Below is a small trained network, with its code and all its weights. Each question gives an input and a class and asks what happens when units are switched off, that is, made to give their printed mean instead of their output.

import numpy as np


def w(rows, s, z=0):
    codes = np.array(rows[::2]) - 128.0
    scale = np.full(codes.shape[1], s)
    scale[-1] = z or s
    return codes * scale


def norm(h):
    return h / np.sqrt((h * h).mean(-1, keepdims=True) + 1e-5)


def f(y):
    return y / 2 * (1 + np.tanh(0.7978845608 * (y + 0.044715 * y**3)))


def log_softmax(a):
    a = a - a.max(-1, keepdims=True)
    return a - np.log(np.exp(a).sum(-1, keepdims=True))


def net(x, mask):
    res = np.array(x, float).reshape(1, 6) / 4 @ E
    u = 0
    for l in range(3):
        y = f(norm(res) @ A[l][:, :-1].T + A[l][:, -1])
        res = res + np.where(mask[u : u + 4], y, B[l][:, -1]) @ B[l][:, :-1]
        u += 4
    return log_softmax(norm(res)[-1] @ U[:, :-1].T + U[:, -1])


A, B = {}, {}
E = w([
[39,136,201],'x0',
[3,98,37],'x1',
[126,30,141],'x2',
[171,121,36],'x3',
[139,133,167],'x4',
[151,188,119],'x5',
],0.0043)
A[0] = w([
[158,166,129,41],'L0N1',
[135,42,1,101],'L0N2',
[201,43,78,3],'L0N3',
[11,175,28,45],'L0N4',
],0.0087,0.0017)
B[0] = w([
[160,144,126,129],'L0N1',
[191,45,79,242],'L0N2',
[118,59,11,176],'L0N3',
[163,16,45,252],'L0N4',
],0.011,0.0041)
A[1] = w([
[186,254,251,122],'L1N1',
[193,149,92,154],'L1N2',
[56,207,61,4],'L1N3',
[73,185,74,9],'L1N4',
],0.0078,0.0017)
B[1] = w([
[134,246,88,253],'L1N1',
[143,184,73,169],'L1N2',
[123,38,122,109],'L1N3',
[127,47,127,107],'L1N4',
],0.012,0.0047)
A[2] = w([
[156,1,96,168],'L2N1',
[156,131,146,3],'L2N2',
[69,122,220,105],'L2N3',
[132,141,132,117],'L2N4',
],0.0073,0.0049)
B[2] = w([
[192,168,193,253],'L2N1',
[133,1,74,101],'L2N2',
[132,172,172,125],'L2N3',
[102,123,102,124],'L2N4',
],0.013,0.006)
U = w([
[210,22,33,189],'0',
[126,255,146,175],'1',
[27,65,214,1],'2',
],0.0097,0.0046)

Each question gives the input, the list of numbers given to net, and the class t.
The units are the neurons (one row each of A and B). Each row of codes is followed by its name. A weight is (code - 128) times the scale printed after its matrix; where a second scale follows, it is the last column's (A, B and U).
mask holds one flag per neuron, layer by layer. A switched-off neuron (its flag False) gives its mean, the last column of its row in B, instead of its output. The means were averaged over made-up inputs and are rounded, as every weight is.
A unit's drop is (log p(t) with every unit on - log p(t) with that unit switched off) / (log p(t) with every unit on - log p(t) with every unit switched off).
The circuit of an input: a set's keep is (log p(t) with only the set's units on - log p(t) with every unit switched off) / (log p(t) with every unit on - log p(t) with every unit switched off). Starting from all 12 units, units are removed one at a time, each time the one whose removal leaves the highest keep (on an exact tie, the one counted first), for as long as the keep stays at least 0.8.
circuit, biggest first: the units of the circuit, biggest drop first
most important unit: the unit with the biggest drop
k most important neurons: the k neurons with the biggest drops, biggest first
top k neurons in layer l: the k neurons of layer l with the biggest drops, biggest first
drop of u: that unit's drop, to one decimal
input [1,-3,6,-2,2,-8], class 2: most important unit	L1N1
input [5,3,0,-3,-6,-6], class 2: 2 most important neurons	(L0N2 L0N3)
input [2,3,2,0,4,0], class 2: 2 most important neurons	(L1N1 L0N3)
input [7,1,0,1,3,-6], class 2: circuit, biggest first	(L1N1 L0N2)
input [4,5,1,-6,7,7], class 2: 2 most important neurons	(L1N1 L0N2)
input [-3,4,-3,-4,-2,6], class 0: 2 most important neurons	(L0N4 L1N1)
input [-4,-3,2,-5,8,-4], class 1: 2 most important neurons	(L0N2 L0N4)
input [7,0,3,4,-2,-1], class 1: top 2 neurons in layer 0	(L0N3 L0N2)
input [0,-4,8,-5,-5,-7], class 1: top 2 neurons in layer 2	(L2N1 L2N3)
input [-2,-1,5,-7,-7,4], class 1: 3 most important neurons	(L0N2 L0N4 L0N3)
input [-4,2,8,-8,-3,8], class 1: 2 most important neurons	(L0N4 L0N2)
input [-1,3,-7,-5,2,-4], class 0: 2 most important neurons	(L0N4 L2N3)
input [0,3,-6,-2,-2,7], class 0: drop of L1N1	0.2
input [8,4,-5,6,-3,6], class 0: drop of L0N4	0.1
input [4,6,-7,-2,4,-1], class 0: drop of L1N4	0.0
input [7,1,-4,2,-2,6], class 0: drop of L2N1	-0.2
input [5,4,-1,4,-2,8], class 0: most important neuron	(L0N4)
input [7,2,-8,0,6,-6], class 2: 2 most important neurons	(L0N2 L1N1)
